Here is a tiny trained network, its code and every weight. The questions are about switching its units off for an input and a class, where a switched-off unit gives its printed mean instead of its output.

import numpy as np


def w(rows, s, z=0):
    codes = np.array(rows[::2]) - 128.0
    scale = np.full(codes.shape[1], s)
    scale[-1] = z or s
    return codes * scale


def f(y):
    return y / 2 * (1 + np.tanh(0.7978845608 * (y + 0.044715 * y**3)))


def log_softmax(a):
    a = a - a.max(-1, keepdims=True)
    return a - np.log(np.exp(a).sum(-1, keepdims=True))


def net(x, mask):
    res = np.array(x, float).reshape(1, 6) / 4 @ E
    y = f(res @ A[0][:, :-1].T + A[0][:, -1])
    res = res + np.where(mask, y, B[0][:, -1]) @ B[0][:, :-1]
    return log_softmax(res[-1] @ U[:, :-1].T + U[:, -1])


A, B = {}, {}
E = w([
[128,128,128],'x0',
[126,128,129],'x1',
[160,10,122],'x2',
[36,132,37],'x3',
[239,175,6],'x4',
[128,128,127],'x5',
],0.014)
A[0] = w([
[73,118,98,93],'N1',
[190,184,101,157],'N2',
[176,121,111,73],'N3',
[107,125,69,134],'N4',
[99,182,149,145],'N5',
[116,125,185,182],'N6',
[47,119,82,130],'N7',
[131,253,124,164],'N8',
[139,70,121,170],'N9',
[94,98,148,177],'N10',
[79,95,154,117],'N11',
[144,28,107,194],'N12',
[117,99,185,100],'N13',
[162,111,77,90],'N14',
[190,144,166,183],'N15',
[121,160,120,132],'N16',
[147,127,185,194],'N17',
[176,78,150,110],'N18',
[180,153,108,160],'N19',
[69,125,225,246],'N20',
[54,87,176,203],'N21',
[156,101,81,164],'N22',
[174,138,38,87],'N23',
[152,128,171,187],'N24',
],0.022,0.011)
B[0] = w([
[131,84,164,172],'N1',
[122,77,94,207],'N2',
[180,121,94,159],'N3',
[69,171,93,177],'N4',
[117,191,92,174],'N5',
[132,168,110,182],'N6',
[104,98,165,206],'N7',
[93,79,139,219],'N8',
[169,135,149,173],'N9',
[120,135,212,183],'N10',
[129,72,179,188],'N11',
[252,143,188,208],'N12',
[160,161,150,175],'N13',
[128,202,79,174],'N14',
[187,68,151,180],'N15',
[118,123,155,150],'N16',
[164,176,131,174],'N17',
[196,137,128,165],'N18',
[139,41,44,186],'N19',
[110,233,145,252],'N20',
[113,115,206,238],'N21',
[148,155,36,182],'N22',
[134,174,36,214],'N23',
[173,163,126,165],'N24',
],0.014,0.029)
U = w([
[138,251,85,214],'0',
[147,24,89,206],'1',
[162,176,149,11],'2',
[179,101,85,39],'3',
[59,153,153,111],'4',
[71,129,68,78],'5',
[143,92,185,192],'6',
],0.015,0.012)

Each question gives the input, the list of numbers given to net, and the class t.
The units are the neurons (one row each of A and B). Each row of codes is followed by its name. A weight is (code - 128) times the scale printed after its matrix; where a second scale follows, it is the last column's (A, B and U).
mask holds one flag per neuron, in row order. A switched-off neuron (its flag False) gives its mean, the last column of its row in B, instead of its output. The means were averaged over made-up inputs and are rounded, as every weight is.
A unit's drop is (log p(t) with every unit on - log p(t) with that unit switched off) / (log p(t) with every unit on - log p(t) with every unit switched off).
The circuit of an input: a set's keep is (log p(t) with only the set's units on - log p(t) with every unit switched off) / (log p(t) with every unit on - log p(t) with every unit switched off). Starting from the 12 units with the biggest drops (on a tie, the unit counted first), units are removed one at a time, each time the one whose removal leaves the highest keep (on an exact tie, the one counted first), for as long as the keep stays at least 0.8.
circuit, biggest first: the units of the circuit, biggest drop first
unit that matters most: the unit with the biggest drop
k most important neurons: the k neurons with the biggest drops, biggest first
drop when u is switched off: that unit's drop, to one decimal
input [-7,8,0,-7,-3,-5], class 0: circuit, biggest first : N20
input [4,-7,-2,-8,1,1], class 1: circuit, biggest first : N15; N19
input [8,8,2,-7,-6,2], class 2: 4 most important neurons : N21; N23; N15; N11
input [7,5,0,2,-6,-7], class 4: 3 most important neurons : N20; N12; N15
input [-6,-3,2,0,-2,-8], class 2: 2 most important neurons : N8; N7
input [0,1,1,-1,-8,2], class 2: 2 most important neurons : N20; N21
input [2,6,1,-2,8,-2], class 3: 2 most important neurons : N23; N14
input [-4,-2,2,0,2,-3], class 3: 2 most important neurons : N20; N5
input [-4,-8,-1,-1,7,-6], class 1: 3 most important neurons : N20; N19; N2
input [-4,8,3,-1,-4,7], class 2: 2 most important neurons : N20; N8
input [4,-5,-2,4,0,-8], class 4: drop when N19 is switched off : 0.1
input [-6,-2,-1,5,4,8], class 5: drop when N16 is switched off : 0.0
input [2,-7,2,-1,1,1], class 3: drop when N20 is switched off : 1.2
input [-5,4,3,-6,1,-7], class 3: drop when N20 is switched off : 0.2
input [-7,-1,1,3,-6,2], class 6: unit that matters most : N11
